Here is a tiny trained network, its code and every weight. The questions are about switching its units off for an input and a class, where a switched-off unit gives its printed mean instead of its output.

import numpy as np


def w(rows, s, z=0):
    codes = np.array(rows[::2]) - 128.0
    scale = np.full(codes.shape[1], s)
    scale[-1] = z or s
    return codes * scale


def f(y):
    return y / 2 * (1 + np.tanh(0.7978845608 * (y + 0.044715 * y**3)))


def log_softmax(a):
    a = a - a.max(-1, keepdims=True)
    return a - np.log(np.exp(a).sum(-1, keepdims=True))


def net(x, mask):
    res = np.array(x, float).reshape(1, 7) / 4 @ E
    y = f(res @ A[0][:, :-1].T + A[0][:, -1])
    res = res + np.where(mask, y, B[0][:, -1]) @ B[0][:, :-1]
    return log_softmax(res[-1] @ U[:, :-1].T + U[:, -1])


A, B = {}, {}
E = w([
[106,160,106,123,113,146,148,94],'x0',
[91,179,44,203,95,132,160,242],'x1',
[125,140,116,120,121,128,135,115],'x2',
[119,149,100,113,102,121,159,96],'x3',
[112,151,135,143,137,159,104,119],'x4',
[208,71,90,232,134,121,129,7],'x5',
[115,45,87,91,62,235,32,148],'x6',
],0.013)
A[0] = w([
[87,182,144,125,162,98,155,196,206],'n0',
[116,135,163,50,154,125,121,113,168],'n1',
[117,58,90,104,43,184,66,126,196],'n2',
[122,155,167,137,195,89,138,86,225],'n3',
[137,74,141,150,115,142,129,154,142],'n4',
[208,69,141,114,142,148,85,13,109],'n5',
[132,154,178,44,153,162,127,126,183],'n6',
[93,126,207,52,128,119,125,100,204],'n7',
[165,104,56,246,127,131,144,111,96],'n8',
[95,137,147,145,154,99,182,98,255],'n9',
],0.011,0.0048)
B[0] = w([
[129,246,137,91,135,82,174,173,214],'n0',
[180,83,145,191,99,208,179,146,185],'n1',
[94,170,29,28,115,158,143,118,252],'n2',
[196,142,160,155,122,71,66,136,208],'n3',
[151,110,82,98,134,174,132,141,156],'n4',
[114,161,95,105,240,87,150,122,246],'n5',
[136,146,143,125,88,196,173,130,195],'n6',
[214,73,94,168,130,215,156,129,207],'n7',
[198,106,119,141,108,219,152,122,213],'n8',
[150,134,143,195,154,77,141,121,194],'n9',
],0.011,0.018)
U = w([
[211,125,201,233,60,153,126,127,208],'0',
[100,198,132,62,206,101,146,140,237],'1',
[145,65,119,87,39,223,96,106,140],'2',
[8,132,125,79,1,138,63,232,7],'3',
[155,94,197,177,171,64,61,20,29],'4',
],0.0097,0.0021)

Each question gives the input, the list of numbers given to net, and the class t.
The units are the neurons (one row each of A and B). Each row of codes is followed by its name. A weight is (code - 128) times the scale printed after its matrix; where a second scale follows, it is the last column's (A, B and U).
mask holds one flag per neuron, in row order. A switched-off neuron (its flag False) gives its mean, the last column of its row in B, instead of its output. The means were averaged over made-up inputs and are rounded, as every weight is.
A unit's drop is (log p(t) with every unit on - log p(t) with that unit switched off) / (log p(t) with every unit on - log p(t) with every unit switched off).
The circuit of an input: a set's keep is (log p(t) with only the set's units on - log p(t) with every unit switched off) / (log p(t) with every unit on - log p(t) with every unit switched off). Starting from all 10 units, units are removed one at a time, each time the one whose removal leaves the highest keep (on an exact tie, the one counted first), for as long as the keep stays at least 0.8.
units of the circuit, in order: the units of the circuit, biggest drop first
unit that matters most: the unit with the biggest drop
top k neurons: the k neurons with the biggest drops, biggest first
drop of u: that unit's drop, to one decimal
input [8,6,4,-2,5,3,1], class 2: unit that matters most : n3
input [0,6,-5,-6,-4,1,1], class 2: top 2 neurons : n5, n8
input [5,0,0,-8,7,-4,3], class 2: top 2 neurons : n5, n6
input [3,0,0,-2,-4,4,6], class 1: top 3 neurons : n5, n7, n1
input [1,-4,-7,-1,-4,0,-2], class 0: top 3 neurons : n7, n1, n2
input [6,-1,2,-8,-8,6,0], class 4: units of the circuit, in order : n2, n0, n5
input [0,-5,5,7,4,2,-1], class 4: units of the circuit, in order : n2, n5, n0
input [-4,1,-8,8,5,0,6], class 3: top 2 neurons : n7, n8
input [-8,5,-5,-3,3,1,1], class 2: top 4 neurons : n5, n8, n9, n3
input [-1,5,-3,1,-1,8,1], class 2: units of the circuit, in order : n3, n9
input [-4,6,0,-8,6,-6,1], class 3: top 3 neurons : n5, n9, n7
input [6,-8,3,-7,6,1,8], class 1: top 3 neurons : n5, n8, n2
input [-5,-8,3,-3,-5,0,-4], class 0: top 3 neurons : n1, n7, n6
input [7,1,-6,-2,1,-5,6], class 3: unit that matters most : n8
input [-2,2,-4,5,2,5,-8], class 0: top 2 neurons : n8, n5
input [-7,-1,-3,2,0,-1,-6], class 0: top 2 neurons : n5, n2
input [1,4,-5,0,4,-4,1], class 3: top 2 neurons : n5, n9
input [4,0,0,5,7,4,0], class 4: top 2 neurons : n2, n0
input [6,0,-2,7,-5,8,-1], class 4: drop of n1 : 0.2
input [4,7,4,-7,2,8,3], class 2: drop of n9 : 0.0
input [6,3,5,-7,6,2,-6], class 0: units of the circuit, in order : n5
input [-8,-4,3,2,-2,7,3], class 1: drop of n5 : 1.4
input [8,-6,-6,-7,-5,4,1], class 1: drop of n9 : 0.1
